Each row is followed by roughly how far along a hidden order it lies, from 0 to 9. A new part has a new order.
[ -5  -9   5   3  -9  -4   5 -30   0  -3  -3  34  -3   8   2  -1   0   1
   7  -7  -9   6   7  -2   3   1   3 -10  -3  10  -6 -10   6  -6   4  -1
   9  -4  -3   6   1   1  -4  10  -9  -2  -8  -5  23  -4  -2  -7  12  -6
   1  24   2   4   0   6   9] -> 2
[  5   2  18  17  -4  -4   4  -7  10  23   4  28  -3 -16   4  -1   0 -13
   7   6 -14   5  -5   1  17   0  -2   5   5  14  -5  -5 -19 -11  -1   5
  -2   3  -2  17   2  11   2  -9  -6  -7  -7  -8 -42  -1  -3 -15   8   1
   6  23  -5   4  -4   1  24] -> 0
[  4 -11  18  16   0   2   4 -10   8  20   6  26  -2 -18   6  -4   9 -12
  13   6 -12   7  -6   3  12  -1  -6   3   6  12  -3  -2 -18  -7  -1   8
   1   5  -4  15   4  14   1   6 -22  -4   2 -12 -47  -7   0 -12  -1   1
   6  44  -8   6  -3   7  21] -> 3
[  3  -9   2   6  -8   2   5 -19   3  -7  -5  13  -4   8   4  -5  10   6
  16   2 -13   1   8   1   5   4   2 -14   0   9  -6  -4   7 -16  -1  -4
  11  -6 -10  -7  -1  24  -5  -8 -18 -12 -17  -7   7   1 -11  -9  13  -9
   1  43  10   3  -4  21  -8] -> 8
[  7 -27  13  14  -1   5   3 -21   4  21   9  25   0  -3   5  -8  16  -6
  19   2 -13   4 -11   4   1  -3   1  -2   7   7   0  -1  -8  -9  -5  11
   7   7  -5  -3   1  11  -3  11 -29   3   3 -18 -38  -9  -5  -6  -4  -1
   3  52   3  10  -3  14  19] -> 6
[ -4   6  13  16   2   8   2  -9   8   9  13  10  -2 -28   8   1   8 -15
  11   9 -10  13   0   4  18   1 -13   7   9  22  -6  -1 -29 -10   6   5
  -1   3 -12  21   8  15   5  17 -27 -11   8 -10 -41 -11   7 -12   6   1
   9  49 -17   6   0  14  12] -> 2
[  9 -26  12  16   2   5   5 -10   5  20   7  37   0   2   4  -8  18  -5
  15   4 -15   3 -12   4   0  -3   1  -3   6   4   1   1  -4  -8  -8  11
   9   7  -4  -4   0  12  -5  17 -21   3   6 -19 -41  -6  -7  -9 -10   0
   0  47   0  10  -5  16  17] -> 7
[  9  -8   4  12  -8   3   6 -12   4  -2  -6  17  -5  12   4  -6  10   7
  15   2 -16  -2   8   0   4   3   5 -15  -2   3  -6  -1   8 -16  -5  -4
  12  -5 -10  -5  -3  26  -8 -16  -2 -13 -18  -9   9   4 -15 -13   7 -10
  -1  34  14   3  -8  18  -7] -> 9
[  3 -16  14   6  -6  -8   3 -27   1  10   1  28  -5   3   2  -4  -3   3
   3  -1  -8   3   3   0   6  -4   3 -14   0  12  -4 -10   8  -8  -1  -5
   7  -2  -4   6   0   7  -4   8  -7  -3  -7 -10  19  -4  -3 -10   9   1
   3  44  -8   3   1  -2   5] -> 1
[ -3  -7   9   8  -9  -6   4 -28   1  -4  -4  30  -3   7   1  -2   0   0
   3  -7  -6   6   7  -1   0   1   5 -10  -3   8  -5  -9   7  -6   2   1
   8  -4  -2   5  -1   0  -7   6  -8  -3  -9  -5  24  -2  -3 -10   6  -6
   1   7   6   1  -2   5   7] -> 2

New part:
[  6 -11  -7 -10  -5  11   8  22  -6 -11 -25 -10   8  14   3  -8  -9   0
  -1  15  -6   1   3  11   5  -1   9   9   7   2 -20  -1   1 -12] -> 8
[  3 -20  -4  -9  -8   2   7  22 -32  -5 -29  -8  22   8   6 -12   3  -3
  -1  19  -4  -7   9   3   1   5  12  10  14  -1 -12  -6  -1  -9] -> 6
[  5 -22  -6  -6  -7  10   5  20 -50  -7 -15 -12  13   6  11 -20   0   2
  -1  19   2  -3   9   5  -1   3   7  11  11   0 -17  -2   1  -8] -> 3
[  6 -13 -13 -11 -11   8  12  10  -9 -11 -27  -6  17  15  -1   7  -5  -4
  -2  12 -10  -9   6   5   4   4  20  10  15   0 -14  -4  -1 -10] -> 9
[  5 -20  -6  -9  -9   6   7  20 -25  -9 -35  -9  14  11   4 -12   1  -2
  -3  20  -1  -6   5   3   2   9  15  12  12   3 -11  -6   0  -9] -> 9
[  6 -19  -7  -6   1  15   1   8 -26  -5 -25  -3  19   7  10 -21   3   1
   0  10   3  -4  10   0  -3  -1   9   9   9  -1 -15  -3   0  -9] -> 2
[  1 -13 -13   1  -8  11  11   6 -27   1 -21  -1  18   5   5   0   2  -2
  -1  23  -7  -9  12  -6  -7   3   8   4  20  -1   0  -9   1 -10] -> 0
[  2 -25  -9  -1  -3  10   6  13 -34  -3 -27  -3  32  11  20 -28  15  -2
  -5  31   4 -10  13 -11  -7  17  14  10  13   3  -9  -8  -2  -6] -> 4
[  3 -24  -6  -2  -6  22   0  21 -50  -5 -27 -11  28   5  13 -32   9   3
  -8  24   8  -8  14  -5  -9  11  11  10   5  -1 -15  -9   0  -5] -> 6
[  5 -21  -3  -6  -2   8   6  15 -36  -4 -14  -4  15   8  17 -26  10   0
   1  19   4  -2   8   3  -2   3  10   9  12   1 -11   1   0  -9] -> 0
[  5 -11 -10  -8  -7   8  18  24 -30  -6 -19 -12  16  11  -3  -6  -9  -2
  -2  18  -7  -9   7   4   2   2   8   8  12  -1 -11  -5   0 -11] -> 6
[  5  -9 -16  -9  -7  12  16  17 -29 -14 -19 -11   6  13  -4  17 -17  -3
   2   8 -11  -3   0  14   8  -3   6   9  16   0 -20  -1   1 -16] -> 6
[  3 -25  -9  -9  -7   5   5  10 -18  -1 -32  -1  24  16   4 -15   7  -7
  -6  20  -5 -16   7  -5   0   6  13  12  17  -2  -4  -4  -3  -9] -> 7
[  4 -15  -6  -3  -4   7   6  15 -35  -5 -16 -12  23  11  10 -10   4   1
  -3  23  -7  -8   9   2  -7   4   7   8  15  -1 -11  -6   0  -9] -> 2
[  2 -14 -12  -5  -9   9  10   7 -24  -2 -14   1   4  12   5   4  10  -5
  -1  25  -9 -10   8  -7  -3   5   6   6  19  -1   0  -3  -1  -9] -> 1
[  5 -23  -3 -11   2   1   1   8 -15  -2 -16   1  12  14  13 -31   2   1
   2  11   5  -1   9   7   1  -5  12  12   7  -2 -10   4   0  -9] -> 1
[  6  -9 -12  -7   1  -9  11   1   8  -2 -16   3  -3  17  -6   7 -12  -4
   2   6 -13  -4   0   8   4 -13   4   7  13  -1  -2   4   1  -9] -> 4
[  4 -12 -12  -5 -13  20  12  14 -50 -13 -20 -10   6  16   1  25 -10  -3
  -1  15  -7  -9   5   4   4   2   9   7  35 -12  -2 -11   6 -10] -> 3
[  0 -20 -20  -3 -12  32   7   9 -46  -6 -31  -3  28  15  11   7  14  -4
 -10  24   0 -19  16 -14 -12  13  10  10  32 -10  -5 -14   4  -7] -> 3
[  5 -22 -16 -13 -12  12   9  18 -43  -9 -32  -5  12  20   6  -2   5  -4
   2  12  -1 -12   5   6   3   4  12  12  19  -2 -17  -3  -2  -8] -> 3
